Below is a small trained network, with its code and all its weights. Each question gives an input and a target symbol and asks what happens when units are switched off, that is, made to give their printed mean instead of their output.

import numpy as np


def w(rows, s, z=0):
    codes = np.array(rows[::2]) - 128.0
    scale = np.full(codes.shape[1], s)
    scale[-1] = z or s
    return codes * scale


def f(y):
    return np.maximum(y, 0)


def softmax(a):
    e = np.exp(a - a.max(-1, keepdims=True))
    return e / e.sum(-1, keepdims=True)


def log_softmax(a):
    a = a - a.max(-1, keepdims=True)
    return a - np.log(np.exp(a).sum(-1, keepdims=True))


def net(x, mask):
    ids = ['βγδηθλμπτψ'.index(c) for c in x.split()]
    T = len(ids)
    res = E[ids] + P[:T]
    u = 0
    for l in range(2):
        q, k, v = (res @ M[l].T for M in (Q, K, V))
        z = softmax(np.where(np.tri(T) > 0, q @ k.T / 3**0.5, -1e9)) @ v
        res = res + np.where(mask[u], z, O[l][:, -1]) @ O[l][:, :-1]
        u += 1
        y = f(res @ A[l][:, :-1].T + A[l][:, -1])
        res = res + np.where(mask[u : u + 12], y, B[l][:, -1]) @ B[l][:, :-1]
        u += 12
    return log_softmax(res[-1] @ U[:, :-1].T + U[:, -1])


Q, K, V, O, A, B = {}, {}, {}, {}, {}, {}
E = w([
[104,193,128,156,93,108],'β',
[162,214,103,112,159,166],'γ',
[210,242,125,132,138,86],'δ',
[54,186,115,137,100,185],'η',
[167,250,125,126,120,147],'θ',
[101,193,107,120,133,224],'λ',
[191,188,148,155,82,61],'μ',
[181,127,115,137,145,154],'π',
[121,111,98,147,59,151],'τ',
[94,105,87,131,86,231],'ψ',
],0.014)
P = w([
[97,10,137,105,206,76],'0',
[124,107,63,158,128,107],'1',
[43,181,152,144,91,98],'2',
[182,133,152,18,97,128],'3',
[149,102,82,201,103,154],'4',
[72,172,192,171,89,137],'5',
[237,82,158,8,93,179],'6',
[174,80,109,237,83,203],'7',
[82,126,249,189,94,172],'8',
],0.011)
Q[0] = w([
[138,93,119,136,174,116],'L0H1',
[85,191,168,252,112,154],'L0H1',
[79,184,239,130,84,148],'L0H1',
],0.033)
K[0] = w([
[83,191,104,82,114,112],'L0H1',
[200,146,181,222,21,243],'L0H1',
[179,40,254,70,89,164],'L0H1',
],0.019)
V[0] = w([
[117,198,139,115,237,255],'L0H1',
[49,105,70,99,149,205],'L0H1',
[120,179,92,146,175,2],'L0H1',
],0.0076)
O[0] = w([
[86,164,63,104,254,53,114],'L0H1',
[48,91,52,91,147,165,1],'L0H1',
[160,56,246,163,149,167,45],'L0H1',
],0.0067,0.00084)
A[0] = w([
[113,200,185,64,109,182,44],'L0N1',
[166,76,52,202,193,56,64],'L0N2',
[39,189,223,166,216,107,14],'L0N3',
[151,150,198,50,199,111,82],'L0N4',
[129,57,83,217,132,32,40],'L0N5',
[92,33,120,220,152,124,63],'L0N6',
[137,133,137,2,77,151,22],'L0N7',
[131,116,166,161,135,180,3],'L0N8',
[225,93,111,57,161,168,24],'L0N9',
[25,108,199,179,153,143,45],'L0N10',
[144,171,110,16,77,61,89],'L0N11',
[169,159,148,153,173,184,74],'L0N12',
],0.009,0.0036)
B[0] = w([
[145,56,148,172,77,106,252],'L0N1',
[213,101,178,183,87,190,158],'L0N2',
[98,183,215,66,174,31,191],'L0N3',
[95,54,155,54,50,181,187],'L0N4',
[119,140,174,136,37,87,145],'L0N5',
[63,118,48,190,105,137,147],'L0N6',
[144,176,236,90,218,65,200],'L0N7',
[148,132,149,104,98,113,165],'L0N8',
[49,165,248,166,117,174,191],'L0N9',
[186,166,117,178,152,47,155],'L0N10',
[75,111,136,159,186,193,202],'L0N11',
[179,137,84,144,140,87,207],'L0N12',
],0.012,0.0047)
Q[1] = w([
[195,108,28,95,141,33],'L1H1',
[182,197,90,196,105,51],'L1H1',
[148,7,202,61,139,143],'L1H1',
],0.019)
K[1] = w([
[132,248,161,85,151,108],'L1H1',
[171,237,126,178,66,197],'L1H1',
[139,38,180,81,164,5],'L1H1',
],0.018)
V[1] = w([
[138,144,174,115,138,248],'L1H1',
[166,81,103,132,78,168],'L1H1',
[164,123,132,34,110,110],'L1H1',
],0.012)
O[1] = w([
[180,124,164,185,196,164,102],'L1H1',
[88,104,90,180,182,2,253],'L1H1',
[212,186,84,120,135,95,29],'L1H1',
],0.0085,0.0051)
A[1] = w([
[107,158,160,133,73,169,147],'L1N1',
[89,149,69,203,104,167,126],'L1N2',
[41,149,103,102,172,171,36],'L1N3',
[96,155,144,70,175,92,3],'L1N4',
[137,170,96,176,90,165,120],'L1N5',
[228,196,98,123,131,181,120],'L1N6',
[187,132,87,101,222,209,214],'L1N7',
[133,106,179,152,118,136,75],'L1N8',
[162,64,8,155,82,162,90],'L1N9',
[78,158,124,148,168,164,141],'L1N10',
[189,67,130,135,229,129,83],'L1N11',
[79,182,97,182,128,118,169],'L1N12',
],0.013,0.0051)
B[1] = w([
[124,71,104,123,178,113,212],'L1N1',
[86,110,138,96,37,124,230],'L1N2',
[198,192,77,115,71,125,208],'L1N3',
[76,177,123,192,67,144,182],'L1N4',
[115,91,144,95,133,82,177],'L1N5',
[176,173,226,138,96,202,192],'L1N6',
[55,129,107,81,185,8,193],'L1N7',
[127,158,66,140,82,108,224],'L1N8',
[132,243,147,201,176,124,183],'L1N9',
[157,148,85,121,143,151,201],'L1N10',
[155,51,72,181,116,222,155],'L1N11',
[169,68,132,79,200,162,251],'L1N12',
],0.018,0.011)
U = w([
[68,90,143,97,116,145,173],'β',
[148,149,115,189,255,146,252],'γ',
[176,155,166,172,105,181,52],'δ',
[150,153,120,100,89,172,83],'η',
[138,191,216,92,133,152,185],'θ',
[115,183,111,125,180,102,57],'λ',
[190,159,133,182,115,60,121],'μ',
[115,145,122,200,132,183,147],'π',
[26,195,168,192,110,150,141],'τ',
[146,224,130,188,139,162,57],'ψ',
],0.0062,0.0045)

Each question gives the input, a string of symbols that net reads in full, and the target symbol t.
The units are the heads (3 rows each of Q, K, V and O) and the neurons (one row each of A and B). Each row of codes is followed by its name. A weight is (code - 128) times the scale printed after its matrix; where a second scale follows, it is the last column's (O, A, B and U).
mask holds one flag per unit, layer by layer, with each layer's heads first. A switched-off unit (its flag False) gives its mean, the last column of its rows in O or B, instead of its output. The means were averaged over made-up inputs and are rounded, as every weight is.
A unit's drop is (log p(t) with every unit on - log p(t) with that unit switched off) / (log p(t) with every unit on - log p(t) with every unit switched off).
The circuit of an input: a set's keep is (log p(t) with only the set's units on - log p(t) with every unit switched off) / (log p(t) with every unit on - log p(t) with every unit switched off). Starting from the 12 units with the biggest drops (on a tie, the unit counted first), units are removed one at a time, each time the one whose removal leaves the highest keep (on an exact tie, the one counted first), for as long as the keep stays at least 0.8.
units of the circuit, in order: the units of the circuit, biggest drop first
unit that matters most: the unit with the biggest drop
k most important neurons: the k neurons with the biggest drops, biggest first
top k neurons in layer l: the k neurons of layer l with the biggest drops, biggest first
input θ μ ψ γ, target θ: top 2 neurons in layer 0	L0N3, L0N4
input μ θ μ δ γ π η, target μ: 3 most important neurons	L0N9, L1N8, L0N1
input η θ γ, target τ: units of the circuit, in order	L0H1, L0N3, L1N4
input τ δ π θ γ λ τ, target τ: top 2 neurons in layer 1	L1N4, L1N12
input μ τ θ τ τ μ, target β: unit that matters most	L0H1
input θ θ μ θ λ μ η θ μ, target μ: units of the circuit, in order	L0H1, L1N8, L1N6
input θ τ θ μ η π τ, target θ: units of the circuit, in order	L1H1, L0H1, L0N3, L1N6
input λ π τ μ η θ μ μ τ, target β: top 2 neurons in layer 1	L1N2, L1N3
input ψ τ θ θ, target ψ: 4 most important neurons	L0N7, L0N11, L1N3, L1N4
input τ ψ θ η, target τ: units of the circuit, in order	L0N7, L1N4, L1N12
input β β ψ θ, target β: 3 most important neurons	L1N1, L0N1, L0N4
input γ μ θ θ θ θ θ δ, target δ: units of the circuit, in order	L1N6, L0H1, L1H1
input θ ψ μ τ τ, target τ: 2 most important neurons	L1N9, L1N2
input π θ θ, target γ: top 2 neurons in layer 1	L1N2, L1N12
input θ θ τ β θ γ, target τ: units of the circuit, in order	L0N3, L0H1, L1N4
input θ θ π, target γ: units of the circuit, in order	L1N2
input θ θ θ μ π η τ λ, target λ: 3 most important neurons	L1N7, L1N2, L1N9
input θ λ μ τ τ τ τ μ θ, target β: top 2 neurons in layer 0	L0N1, L0N7
input τ λ μ μ η θ θ λ θ, target ψ: 2 most important neurons	L0N3, L1N4
input λ τ η θ λ θ δ θ, target θ: top neuron in layer 1	L1N6
input τ μ θ δ μ θ λ β λ, target ψ: 4 most important neurons	L0N3, L1N4, L1N3, L0N7
input δ γ π γ π, target π: 3 most important neurons	L0N2, L1N11, L1N2
input θ γ μ τ, target θ: top 2 neurons in layer 0	L0N3, L0N1
